Below is a small trained network, with its code and all its weights. Each question gives an input and a class and asks what happens when units are switched off, that is, made to give their printed mean instead of their output.

import numpy as np


def w(rows, s, z=0):
    codes = np.array(rows[::2]) - 128.0
    scale = np.full(codes.shape[1], s)
    scale[-1] = z or s
    return codes * scale


def f(y):
    return y / 2 * (1 + np.tanh(0.7978845608 * (y + 0.044715 * y**3)))


def log_softmax(a):
    a = a - a.max(-1, keepdims=True)
    return a - np.log(np.exp(a).sum(-1, keepdims=True))


def net(x, mask):
    res = np.array(x, float).reshape(1, 7) / 4 @ E
    y = f(res @ A[0][:, :-1].T + A[0][:, -1])
    res = res + np.where(mask, y, B[0][:, -1]) @ B[0][:, :-1]
    return log_softmax(res[-1] @ U[:, :-1].T + U[:, -1])


A, B = {}, {}
E = w([
[81,198,19,124,78,98,131,139],'x0',
[113,74,161,95,118,98,155,191],'x1',
[188,88,77,67,91,124,134,90],'x2',
[116,180,100,58,109,176,110,174],'x3',
[175,217,137,137,119,153,69,144],'x4',
[105,167,127,120,186,85,144,1],'x5',
[83,117,171,81,141,53,181,70],'x6',
],0.009)
A[0] = w([
[120,150,121,138,130,117,127,137,96],'n0',
[92,215,56,150,129,172,116,182,134],'n1',
[92,168,198,167,168,129,128,60,142],'n2',
[104,109,99,124,139,118,133,129,138],'n3',
[121,170,153,123,147,114,115,91,98],'n4',
[110,147,158,149,144,124,130,92,122],'n5',
[145,132,120,120,140,118,112,130,96],'n6',
[128,154,110,114,116,112,127,96,96],'n7',
[84,155,185,162,136,152,138,55,113],'n8',
[116,126,152,137,122,128,131,148,80],'n9',
[123,140,122,148,119,139,129,135,49],'n10',
[132,121,132,161,124,156,129,91,63],'n11',
[117,155,120,145,102,159,137,136,74],'n12',
[152,141,141,134,118,137,135,127,99],'n13',
[110,100,93,132,115,119,132,118,2],'n14',
[129,108,106,129,133,106,114,137,75],'n15',
[143,172,44,157,141,161,118,2,142],'n16',
[122,135,155,137,113,125,126,123,85],'n17',
[75,109,100,101,125,113,147,112,159],'n18',
[115,114,117,133,116,121,122,121,134],'n19',
[129,120,121,142,107,110,124,131,86],'n20',
[114,160,117,130,119,138,121,151,76],'n21',
[170,99,115,218,87,135,122,93,102],'n22',
[40,71,53,107,137,120,158,111,109],'n23',
[152,134,84,138,156,121,117,101,128],'n24',
[134,61,137,84,157,206,132,89,88],'n25',
[164,135,127,128,126,117,106,140,33],'n26',
[72,86,155,176,177,151,132,185,73],'n27',
[158,124,92,134,155,124,115,125,75],'n28',
[128,127,98,131,159,121,112,107,93],'n29',
[135,127,133,129,129,156,158,116,103],'n30',
[111,89,127,135,123,174,129,91,74],'n31',
[77,156,132,62,110,75,152,91,144],'n32',
[158,132,147,100,153,75,124,142,43],'n33',
[118,160,104,141,131,150,120,154,106],'n34',
[139,154,146,122,153,124,133,115,51],'n35',
],0.021,0.0052)
B[0] = w([
[164,109,130,126,126,113,113,122,138],'n0',
[218,128,132,61,85,138,24,152,236],'n1',
[137,127,155,172,221,93,78,105,227],'n2',
[134,119,136,139,124,98,150,119,153],'n3',
[135,157,117,121,131,78,133,142,171],'n4',
[132,125,130,156,164,90,94,126,174],'n5',
[131,138,133,104,128,124,146,121,129],'n6',
[100,114,141,168,135,171,138,105,158],'n7',
[145,158,122,142,218,133,134,92,204],'n8',
[114,135,138,164,135,114,99,154,136],'n9',
[177,126,102,96,162,148,172,106,133],'n10',
[145,105,119,152,134,161,150,99,148],'n11',
[165,132,108,96,137,145,121,128,150],'n12',
[97,113,123,118,117,107,129,150,134],'n13',
[147,135,135,141,127,98,146,159,141],'n14',
[123,147,126,135,123,127,147,128,132],'n15',
[17,119,132,126,180,96,101,31,250],'n16',
[131,125,139,136,147,113,115,140,130],'n17',
[129,136,115,133,128,98,169,87,187],'n18',
[136,127,141,137,123,116,141,124,138],'n19',
[118,145,157,131,127,123,139,134,131],'n20',
[153,137,121,108,115,146,90,136,152],'n21',
[136,113,144,203,42,154,153,122,179],'n22',
[110,176,147,135,106,28,164,127,216],'n23',
[120,117,134,150,135,117,107,87,161],'n24',
[100,106,126,79,86,163,26,119,178],'n25',
[90,131,124,113,113,112,141,140,136],'n26',
[121,110,142,218,153,172,147,128,180],'n27',
[141,126,140,113,131,121,133,94,139],'n28',
[127,115,140,127,144,126,143,101,147],'n29',
[124,106,117,135,115,110,91,140,130],'n30',
[166,122,106,110,141,181,141,93,144],'n31',
[156,97,130,181,87,154,135,4,217],'n32',
[92,134,102,101,136,166,102,116,143],'n33',
[164,132,107,90,118,147,120,142,166],'n34',
[123,131,122,111,136,88,153,149,141],'n35',
],0.035,0.02)
U = w([
[127,144,73,52,168,121,215,195,77],'0',
[172,102,104,18,112,151,76,199,50],'1',
[101,117,147,169,80,76,253,172,65],'2',
[142,78,120,82,54,122,111,88,232],'3',
[88,102,152,136,153,70,133,76,179],'4',
[162,84,73,111,122,151,209,83,1],'5',
[211,135,152,142,108,86,141,132,86],'6',
[129,54,157,169,141,185,115,163,149],'7',
],0.0075,0.0055)

Each question gives the input, the list of numbers given to net, and the class t.
The units are the neurons (one row each of A and B). Each row of codes is followed by its name. A weight is (code - 128) times the scale printed after its matrix; where a second scale follows, it is the last column's (A, B and U).
mask holds one flag per neuron, in row order. A switched-off neuron (its flag False) gives its mean, the last column of its row in B, instead of its output. The means were averaged over made-up inputs and are rounded, as every weight is.
A unit's drop is (log p(t) with every unit on - log p(t) with that unit switched off) / (log p(t) with every unit on - log p(t) with every unit switched off).
The circuit of an input: a set's keep is (log p(t) with only the set's units on - log p(t) with every unit switched off) / (log p(t) with every unit on - log p(t) with every unit switched off). Starting from the 12 units with the biggest drops (on a tie, the unit counted first), units are removed one at a time, each time the one whose removal leaves the highest keep (on an exact tie, the one counted first), for as long as the keep stays at least 0.8.
circuit, biggest first: the units of the circuit, biggest drop first
most important unit: the unit with the biggest drop
top k neurons: the k neurons with the biggest drops, biggest first
drop of u: that unit's drop, to one decimal
input [5,-7,-1,7,-1,-1,7], class 3: circuit, biggest first	(n1)
input [5,6,-5,-6,5,-2,2], class 7: circuit, biggest first	(n23; n16)
input [-4,8,-7,4,-3,-5,7], class 7: circuit, biggest first	(n27; n16)
input [5,8,2,6,-2,-8,7], class 2: circuit, biggest first	(n16; n23; n2; n1)
input [-7,-6,6,1,-1,-8,3], class 1: circuit, biggest first	(n32; n16; n25)
input [2,0,0,0,-1,-5,8], class 2: circuit, biggest first	(n16; n1; n2)
input [-2,3,5,5,-7,3,4], class 3: top 2 neurons	(n16; n25)
input [-2,-1,4,-6,-6,-4,4], class 2: circuit, biggest first	(n1; n16; n2)
input [2,-3,-1,-2,8,2,-4], class 3: top 2 neurons	(n1; n16)
input [7,3,1,7,5,4,8], class 3: top 4 neurons	(n1; n2; n32; n8)
input [7,-7,-5,-7,-2,-6,2], class 6: top 2 neurons	(n25; n32)
input [2,2,1,5,6,8,-6], class 1: top 2 neurons	(n1; n32)
input [2,5,2,1,-5,-1,7], class 2: top 2 neurons	(n16; n23)
input [-7,7,7,-1,0,-2,-7], class 3: circuit, biggest first	(n25)
input [-3,8,-8,0,-2,6,-3], class 7: top 2 neurons	(n16; n27)
input [0,-2,7,1,-3,-5,7], class 3: top 3 neurons	(n16; n2; n8)
input [-6,4,2,0,-8,1,-4], class 3: top 3 neurons	(n25; n2; n8)
input [8,6,-3,-8,-4,-1,4], class 2: drop of n0	0.0
input [-7,6,1,-1,0,-4,6], class 7: drop of n1	0.1
input [4,2,-8,6,5,1,5], class 1: most important unit	n1
input [7,6,-3,0,0,-6,6], class 6: drop of n16	0.6
